Below are the code and all the weights of a small trained network. Each question names an input and a class and asks about switching units off, where a switched-off unit gives its printed mean instead of its output.

import numpy as np


def w(rows, s, z=0):
    codes = np.array(rows[::2]) - 128.0
    scale = np.full(codes.shape[1], s)
    scale[-1] = z or s
    return codes * scale


def f(y):
    return np.maximum(y, 0)


def log_softmax(a):
    a = a - a.max(-1, keepdims=True)
    return a - np.log(np.exp(a).sum(-1, keepdims=True))


def net(x, mask):
    res = np.array(x, float).reshape(1, 6) / 4 @ E
    y = f(res @ A[0][:, :-1].T + A[0][:, -1])
    res = res + np.where(mask, y, B[0][:, -1]) @ B[0][:, :-1]
    return log_softmax(res[-1] @ U[:, :-1].T + U[:, -1])


A, B = {}, {}
E = w([
[118,184,149,89,83,159,174,161,192,140,62],'x0',
[121,52,150,102,187,172,207,165,88,84,102],'x1',
[125,206,185,111,201,29,164,98,132,107,123],'x2',
[57,78,155,134,134,138,181,67,179,193,160],'x3',
[173,121,203,149,168,159,92,146,121,226,90],'x4',
[94,173,3,126,203,160,125,114,116,163,69],'x5',
],0.013)
A[0] = w([
[118,147,150,153,135,112,128,85,122,95,113,13],'neuron 1',
[102,114,61,85,73,72,171,117,168,47,201,66],'neuron 2',
[86,131,75,136,200,175,143,66,153,149,101,66],'neuron 3',
[75,91,162,119,127,132,181,90,176,188,184,65],'neuron 4',
[203,137,118,131,83,113,99,203,61,61,106,47],'neuron 5',
[130,65,68,149,50,210,76,143,118,160,158,66],'neuron 6',
[139,171,98,134,54,100,110,128,165,190,156,56],'neuron 7',
[67,91,162,134,127,142,139,52,170,143,140,55],'neuron 8',
[133,95,108,157,91,204,99,123,133,107,156,5],'neuron 9',
[165,93,236,148,42,107,133,126,136,98,236,33],'neuron 10',
[49,120,63,125,88,94,149,115,109,71,111,19],'neuron 11',
[123,77,95,210,158,85,117,109,70,109,236,61],'neuron 12',
[124,72,113,114,154,125,149,151,160,101,62,66],'neuron 13',
[55,82,132,164,94,119,168,88,148,182,160,53],'neuron 14',
[176,99,111,195,164,125,98,68,85,80,186,64],'neuron 15',
[118,78,162,135,186,187,190,121,84,45,104,29],'neuron 16',
[110,177,124,159,102,115,65,124,150,140,179,2],'neuron 17',
[146,165,98,181,47,85,59,75,182,143,158,39],'neuron 18',
[102,186,117,80,50,158,198,145,195,94,82,76],'neuron 19',
[124,207,190,97,232,33,155,86,139,100,147,33],'neuron 20',
[201,108,210,184,182,148,80,146,132,250,59,67],'neuron 21',
[109,97,118,172,132,131,182,102,158,143,157,46],'neuron 22',
[134,75,97,166,153,87,105,91,74,113,200,4],'neuron 23',
[139,171,12,146,156,117,122,94,113,194,106,41],'neuron 24',
[162,94,165,132,80,78,129,130,151,117,174,14],'neuron 25',
[158,134,183,102,86,152,137,129,189,105,117,49],'neuron 26',
[154,88,102,138,66,209,138,157,139,134,129,55],'neuron 27',
[118,184,138,155,91,115,55,84,131,155,143,69],'neuron 28',
[223,175,126,117,123,131,70,162,79,47,74,55],'neuron 29',
[129,69,160,84,157,180,177,161,80,82,123,103],'neuron 30',
[89,124,98,95,103,119,120,143,115,74,152,40],'neuron 31',
],0.012,0.0067)
B[0] = w([
[114,115,151,113,107,183,124,105,134,101,115,143],'neuron 1',
[225,68,146,224,179,121,174,59,66,142,179,235],'neuron 2',
[121,160,51,112,159,190,115,199,106,90,126,213],'neuron 3',
[123,186,100,124,135,126,57,103,172,185,177,208],'neuron 4',
[132,194,108,110,127,152,53,78,180,180,224,209],'neuron 5',
[65,184,189,182,89,110,103,46,97,34,86,230],'neuron 6',
[100,60,176,64,129,125,145,136,140,135,125,191],'neuron 7',
[155,171,100,127,130,126,67,96,207,155,196,189],'neuron 8',
[71,150,158,165,114,114,110,100,111,86,89,176],'neuron 9',
[145,157,1,84,185,240,168,206,71,18,103,245],'neuron 10',
[195,79,119,165,137,153,168,85,78,114,173,199],'neuron 11',
[126,145,127,136,54,102,197,184,171,238,49,222],'neuron 12',
[120,118,139,66,133,116,107,129,108,148,111,167],'neuron 13',
[128,182,130,135,144,156,50,113,174,165,195,197],'neuron 14',
[109,155,120,143,107,108,165,175,174,181,95,199],'neuron 15',
[134,70,170,16,175,86,101,108,115,125,116,212],'neuron 16',
[110,91,162,71,176,100,105,109,138,147,121,173],'neuron 17',
[114,30,166,23,153,83,108,117,116,147,114,218],'neuron 18',
[141,145,123,168,64,49,195,235,157,224,72,222],'neuron 19',
[44,176,209,178,26,132,78,51,88,12,80,250],'neuron 20',
[214,59,103,238,139,78,205,107,77,145,162,248],'neuron 21',
[126,138,121,124,116,132,60,125,189,120,161,167],'neuron 22',
[125,130,134,152,70,97,157,222,153,168,85,195],'neuron 23',
[135,157,94,63,182,224,171,207,84,57,123,228],'neuron 24',
[136,151,108,104,153,192,130,185,85,80,109,179],'neuron 25',
[139,167,93,152,155,143,159,195,137,147,55,173],'neuron 26',
[77,163,173,149,69,104,128,98,93,71,105,194],'neuron 27',
[139,65,165,73,162,87,137,108,142,133,117,194],'neuron 28',
[109,200,99,129,150,163,89,106,216,198,217,220],'neuron 29',
[106,54,174,43,154,76,115,124,151,138,120,218],'neuron 30',
[162,88,114,188,155,130,133,92,125,129,138,170],'neuron 31',
],0.0093,0.018)
U = w([
[136,162,42,80,205,209,149,202,95,71,91,143],'0',
[66,170,208,173,72,119,97,71,116,60,78,112],'1',
[140,193,113,120,154,148,55,106,220,207,230,75],'2',
[127,24,197,2,184,86,120,127,144,164,100,93],'3',
[234,60,132,239,167,115,189,96,83,161,167,101],'4',
[138,163,134,151,82,101,186,229,186,241,19,253],'5',
],0.0087,0.0044)

Each question gives the input, the list of numbers given to net, and the class t.
The units are the neurons (one row each of A and B). Each row of codes is followed by its name. A weight is (code - 128) times the scale printed after its matrix; where a second scale follows, it is the last column's (A, B and U).
mask holds one flag per neuron, in row order. A switched-off neuron (its flag False) gives its mean, the last column of its row in B, instead of its output. The means were averaged over made-up inputs and are rounded, as every weight is.
A unit's drop is (log p(t) with every unit on - log p(t) with that unit switched off) / (log p(t) with every unit on - log p(t) with every unit switched off).
unit that matters most: the unit with the biggest drop
top k neurons: the k neurons with the biggest drops, biggest first
drop of u: that unit's drop, to one decimal
input [-6,8,3,3,0,2], class 3: unit that matters most => neuron 16
input [7,-8,1,-3,4,8], class 0: top 4 neurons => (neuron 24; neuron 3; neuron 30; neuron 16)
input [-4,1,-4,5,-1,1], class 2: top 3 neurons => (neuron 20; neuron 14; neuron 19)
input [-8,-4,-4,-7,8,4], class 4: top 3 neurons => (neuron 21; neuron 19; neuron 4)
input [7,-8,-8,5,6,3], class 1: top 2 neurons => (neuron 6; neuron 27)
input [5,-1,7,-8,-4,2], class 2: top 3 neurons => (neuron 29; neuron 5; neuron 6)
input [7,4,-5,-2,0,-7], class 0: top 3 neurons => (neuron 10; neuron 12; neuron 23)
input [7,-8,-8,8,-5,-2], class 1: top 4 neurons => (neuron 6; neuron 27; neuron 9; neuron 29)
input [-2,6,5,-2,2,0], class 3: top 4 neurons => (neuron 16; neuron 6; neuron 30; neuron 27)
input [-1,-2,-5,8,-3,-6], class 2: top 4 neurons => (neuron 14; neuron 4; neuron 8; neuron 24)
input [-1,0,-6,-7,6,5], class 2: top 3 neurons => (neuron 29; neuron 20; neuron 5)
input [-4,-7,1,-2,-5,-7], class 0: top 2 neurons => (neuron 10; neuron 25)
input [-5,-7,6,-6,-2,-4], class 3: top 4 neurons => (neuron 18; neuron 28; neuron 6; neuron 17)
input [4,0,-3,3,0,-5], class 0: unit that matters most => neuron 10
input [8,3,-8,-5,1,-7], class 1: top 3 neurons => (neuron 6; neuron 27; neuron 12)
input [-7,8,-3,3,1,-8], class 0: top 3 neurons => (neuron 10; neuron 25; neuron 18)
input [-5,1,-6,-6,-6,4], class 1: top 4 neurons => (neuron 6; neuron 21; neuron 9; neuron 27)
input [1,4,-1,5,3,3], class 2: drop of neuron 10 => 0.2
input [-7,3,5,-2,0,-5], class 5: drop of neuron 23 => 0.2
input [-3,-8,-4,6,6,0], class 3: unit that matters most => neuron 18
input [-5,5,-8,-5,2,4], class 1: drop of neuron 6 => 0.2
input [-8,0,-1,2,-3,4], class 5: drop of neuron 12 => 0.1
